Below are the code and all the weights of a small trained network. Each question names an input and a target symbol and asks about switching units off, where a switched-off unit gives its printed mean instead of its output.

import numpy as np


def w(rows, s, z=0):
    codes = np.array(rows[::2]) - 128.0
    scale = np.full(codes.shape[1], s)
    scale[-1] = z or s
    return codes * scale


def norm(h):
    return h / np.sqrt((h * h).mean(-1, keepdims=True) + 1e-5)


def f(y):
    return y / 2 * (1 + np.tanh(0.7978845608 * (y + 0.044715 * y**3)))


def softmax(a):
    e = np.exp(a - a.max(-1, keepdims=True))
    return e / e.sum(-1, keepdims=True)


def log_softmax(a):
    a = a - a.max(-1, keepdims=True)
    return a - np.log(np.exp(a).sum(-1, keepdims=True))


def net(x, mask):
    ids = ['αγδεζπτφψ'.index(c) for c in x.split()]
    T = len(ids)
    res = E[ids] + P[:T]
    u = 0
    for l in range(3):
        r = norm(res)
        for j in range(2):
            rows = slice(4 * j, 4 * j + 4)
            q, k, v = (r @ M[l][rows].T for M in (Q, K, V))
            z = softmax(np.where(np.tri(T) > 0, q @ k.T / 4**0.5, -1e9)) @ v
            o = O[l][rows]
            res = res + np.where(mask[u + j], z, o[:, -1]) @ o[:, :-1]
        u += 2
        y = f(norm(res) @ A[l][:, :-1].T + A[l][:, -1])
        res = res + np.where(mask[u : u + 4], y, B[l][:, -1]) @ B[l][:, :-1]
        u += 4
    return log_softmax(norm(res)[-1] @ U[:, :-1].T + U[:, -1])


Q, K, V, O, A, B = {}, {}, {}, {}, {}, {}
E = w([
[14,159,102,91,51],'α',
[247,164,141,225,14],'γ',
[71,58,23,101,96],'δ',
[162,41,105,88,121],'ε',
[129,107,210,115,254],'ζ',
[137,219,84,139,141],'π',
[156,65,91,12,197],'τ',
[226,44,28,140,112],'φ',
[133,90,156,130,14],'ψ',
],0.018)
P = w([
[149,184,133,31,118],'0',
[114,130,114,73,122],'1',
[117,121,116,89,133],'2',
[123,109,110,112,140],'3',
[126,107,109,124,143],'4',
[131,103,105,147,151],'5',
[134,100,104,168,157],'6',
[136,100,103,186,161],'7',
[138,97,101,202,171],'8',
[142,88,95,217,181],'9',
[146,92,93,229,186],'10',
[151,87,88,246,195],'11',
[151,89,84,254,205],'12',
[147,105,97,246,202],'13',
],0.0061)
Q[0] = w([
[103,158,192,110,103],'0.h0',
[145,63,177,82,179],'0.h0',
[109,209,77,119,200],'0.h0',
[120,187,3,72,96],'0.h0',
[44,159,86,208,168],'0.h1',
[177,75,99,157,148],'0.h1',
[107,192,126,110,137],'0.h1',
[34,103,108,88,124],'0.h1',
],0.021)
K[0] = w([
[89,163,190,114,129],'0.h0',
[177,111,204,71,225],'0.h0',
[97,210,62,143,181],'0.h0',
[78,167,2,88,116],'0.h0',
[67,97,58,105,98],'0.h1',
[173,70,165,166,203],'0.h1',
[133,152,90,69,66],'0.h1',
[46,90,158,83,102],'0.h1',
],0.02)
V[0] = w([
[115,176,135,126,178],'0.h0',
[93,52,163,173,141],'0.h0',
[187,191,124,72,3],'0.h0',
[183,159,33,80,113],'0.h0',
[169,157,112,53,68],'0.h1',
[152,157,128,87,91],'0.h1',
[127,113,254,195,189],'0.h1',
[186,132,147,45,124],'0.h1',
],0.0095)
O[0] = w([
[144,161,116,77,127,25],'0.h0',
[154,118,150,132,87,135],'0.h0',
[92,112,125,254,211,255],'0.h0',
[74,108,105,109,154,197],'0.h0',
[141,86,128,100,167,157],'0.h1',
[136,107,130,101,134,141],'0.h1',
[101,163,147,101,43,88],'0.h1',
[120,81,153,124,146,138],'0.h1',
],0.013,0.0054)
A[0] = w([
[51,103,70,107,51,242],'0.n0',
[151,166,138,190,84,121],'0.n1',
[97,248,129,124,172,244],'0.n2',
[174,202,165,173,219,89],'0.n3',
],0.016,0.0011)
B[0] = w([
[75,19,111,164,140,207],'0.n0',
[158,61,144,191,160,253],'0.n1',
[5,164,76,81,149,158],'0.n2',
[154,95,82,60,186,250],'0.n3',
],0.015,0.0062)
Q[1] = w([
[183,119,216,157,152],'1.h0',
[150,134,170,6,110],'1.h0',
[195,146,72,146,114],'1.h0',
[88,123,154,184,147],'1.h0',
[175,141,81,159,120],'1.h1',
[130,159,97,129,128],'1.h1',
[116,140,95,84,92],'1.h1',
[92,120,34,161,185],'1.h1',
],0.021)
K[1] = w([
[118,221,212,19,121],'1.h0',
[64,70,101,43,215],'1.h0',
[64,78,163,110,159],'1.h0',
[173,192,141,169,90],'1.h0',
[85,144,121,123,70],'1.h1',
[113,164,109,138,114],'1.h1',
[154,193,203,110,116],'1.h1',
[170,185,93,137,3],'1.h1',
],0.017)
V[1] = w([
[166,127,11,162,158],'1.h0',
[202,161,103,170,80],'1.h0',
[189,167,138,126,96],'1.h0',
[154,114,56,193,113],'1.h0',
[235,195,140,183,183],'1.h1',
[21,123,147,168,201],'1.h1',
[154,93,36,124,78],'1.h1',
[155,133,92,185,48],'1.h1',
],0.012)
O[1] = w([
[81,166,51,9,130,255],'1.h0',
[140,186,59,141,121,122],'1.h0',
[130,167,111,169,95,61],'1.h0',
[120,164,22,37,171,246],'1.h0',
[218,155,223,184,2,99],'1.h1',
[2,142,187,110,116,229],'1.h1',
[122,34,57,138,119,211],'1.h1',
[156,144,42,137,103,86],'1.h1',
],0.0089,0.0058)
A[1] = w([
[135,193,195,4,112,253],'1.n0',
[161,149,71,77,121,174],'1.n1',
[46,132,115,122,28,46],'1.n2',
[156,169,97,147,177,108],'1.n3',
],0.02,0.003)
B[1] = w([
[253,102,195,87,146,255],'1.n0',
[160,97,168,192,94,254],'1.n1',
[20,93,191,174,207,172],'1.n2',
[83,155,171,80,124,214],'1.n3',
],0.018,0.0054)
Q[2] = w([
[189,68,70,196,110],'2.h0',
[124,112,125,82,34],'2.h0',
[100,81,6,73,185],'2.h0',
[229,134,158,136,244],'2.h0',
[88,102,120,135,2],'2.h1',
[205,172,157,125,153],'2.h1',
[44,112,189,113,116],'2.h1',
[192,172,193,140,173],'2.h1',
],0.019)
K[2] = w([
[221,58,71,215,112],'2.h0',
[122,26,185,101,171],'2.h0',
[51,62,29,176,193],'2.h0',
[102,184,103,254,40],'2.h0',
[84,11,91,145,124],'2.h1',
[137,157,182,78,54],'2.h1',
[49,137,192,144,178],'2.h1',
[119,194,239,98,58],'2.h1',
],0.017)
V[2] = w([
[71,140,50,232,101],'2.h0',
[76,148,128,107,112],'2.h0',
[163,69,90,72,30],'2.h0',
[210,161,60,134,213],'2.h0',
[96,154,163,206,195],'2.h1',
[106,198,123,159,108],'2.h1',
[57,6,153,121,106],'2.h1',
[216,155,125,102,89],'2.h1',
],0.012)
O[2] = w([
[28,192,66,163,206,172],'2.h0',
[81,94,148,159,79,83],'2.h0',
[141,20,34,97,133,98],'2.h0',
[156,210,90,18,157,194],'2.h0',
[91,97,46,73,57,144],'2.h1',
[115,63,77,85,171,2],'2.h1',
[254,181,164,227,13,235],'2.h1',
[83,94,216,58,197,64],'2.h1',
],0.0086)
A[2] = w([
[127,99,123,213,88,251],'2.n0',
[37,109,127,155,114,121],'2.n1',
[132,254,44,98,67,7],'2.n2',
[145,40,158,119,63,32],'2.n3',
],0.024,0.0024)
B[2] = w([
[127,87,148,113,215,248],'2.n0',
[108,162,165,133,84,178],'2.n1',
[109,176,86,253,210,171],'2.n2',
[107,198,68,103,50,181],'2.n3',
],0.025,0.016)
U = w([
[208,251,118,224,111,196],'α',
[125,45,243,156,208,26],'γ',
[246,24,16,116,128,18],'δ',
[16,169,189,119,80,149],'ε',
[215,141,169,82,90,254],'ζ',
[79,163,116,2,209,34],'π',
[145,174,49,106,26,219],'τ',
[33,2,64,92,100,45],'φ',
[177,57,168,215,23,81],'ψ',
],0.008,0.0032)

Each question gives the input, a string of symbols that net reads in full, and the target symbol t.
The units are the heads (4 rows each of Q, K, V and O) and the neurons (one row each of A and B). Each row of codes is followed by its name. A weight is (code - 128) times the scale printed after its matrix; where a second scale follows, it is the last column's (O, A, B and U).
mask holds one flag per unit, layer by layer, with each layer's heads first. A switched-off unit (its flag False) gives its mean, the last column of its rows in O or B, instead of its output. The means were averaged over made-up inputs and are rounded, as every weight is.
A unit's drop is (log p(t) with every unit on - log p(t) with that unit switched off) / (log p(t) with every unit on - log p(t) with every unit switched off).
The circuit of an input: a set's keep is (log p(t) with only the set's units on - log p(t) with every unit switched off) / (log p(t) with every unit on - log p(t) with every unit switched off). Starting from the 12 units with the biggest drops (on a tie, the unit counted first), units are removed one at a time, each time the one whose removal leaves the highest keep (on an exact tie, the one counted first), for as long as the keep stays at least 0.8.
units of the circuit, in order: the units of the circuit, biggest drop first
top k neurons: the k neurons with the biggest drops, biggest first
k most important neurons of layer l: the k neurons of layer l with the biggest drops, biggest first
input π γ ψ ζ ψ γ γ γ ε γ ψ, target ψ: top 2 neurons => (0.n3, 1.n0)
input π γ ζ ε τ ε α ψ γ τ φ τ, target τ: units of the circuit, in order => (2.n3, 0.h1)
input ψ ψ ψ ε γ π γ, target π: units of the circuit, in order => (2.h1, 1.h0)
input γ γ γ ψ ζ δ π ψ ψ δ τ α, target α: top 2 neurons => (2.n2, 1.n3)
input α γ ε τ ε τ γ γ γ π γ, target π: units of the circuit, in order => (2.h1, 0.n0, 1.h0)
input γ δ γ π ψ ε ζ φ γ ψ ε, target ε: units of the circuit, in order => (0.h1, 2.n1)
input γ ψ γ ψ ψ φ ζ ψ γ δ, target δ: units of the circuit, in order => (1.h1, 2.n2)
input γ ψ π ε γ α γ, target ε: top 4 neurons => (0.n0, 1.n3, 2.n1, 1.n0)
input γ γ ζ α δ δ ψ ζ ψ γ ψ ε, target τ: top 2 neurons => (2.n3, 0.n0)
input δ γ γ γ α ζ, target ζ: units of the circuit, in order => (1.n0, 0.h0)
input ψ φ π ψ δ π ε φ γ φ ζ α ζ φ, target φ: top 3 neurons => (0.n0, 0.n3, 1.n2)
input γ ψ φ ε ε γ γ φ π ε, target α: units of the circuit, in order => (2.n2, 1.h0, 1.n2, 1.h1)
input ψ γ ψ φ ψ ψ τ φ α, target ε: top 2 neurons => (1.n2, 2.n1)
input δ ψ π τ α α γ φ α ε φ γ, target δ: 3 most important neurons of layer 1 => (1.n1, 1.n2, 1.n3)
input τ δ φ ψ ζ γ τ γ ζ γ π, target π: 2 most important neurons of layer 1 => (1.n0, 1.n3)
input δ τ ε γ ψ γ ε, target α: 2 most important neurons of layer 1 => (1.n0, 1.n3)
input τ γ π φ ε, target τ: top 3 neurons => (2.n0, 2.n3, 0.n3)
input γ ψ ψ φ γ α δ, target φ: top 2 neurons => (0.n0, 0.n3)
input ψ ψ γ δ γ, target φ: 3 most important neurons of layer 1 => (1.n3, 1.n1, 1.n0)
input ε γ ψ γ ψ, target α: 3 most important neurons of layer 1 => (1.n0, 1.n1, 1.n2)
input γ γ γ φ γ, target δ: 3 most important neurons of layer 1 => (1.n1, 1.n3, 1.n2)
input φ γ α φ γ φ ψ α τ α π π π, target π: top neuron => (1.n0)
input γ ζ ψ ψ ψ γ φ π δ, target δ: 2 most important neurons of layer 0 => (0.n1, 0.n0)
input π φ ψ ψ α, target ε: most important neuron of layer 0 => (0.n1)
input γ δ γ γ γ ψ ζ ε γ ψ π γ γ τ, target τ: most important neuron of layer 2 => (2.n3)
input φ φ α α φ ψ δ, target φ: 3 most important neurons of layer 0 => (0.n0, 0.n3, 0.n1)
input γ α π γ, target ε: 3 most important neurons of layer 2 => (2.n0, 2.n1, 2.n2)
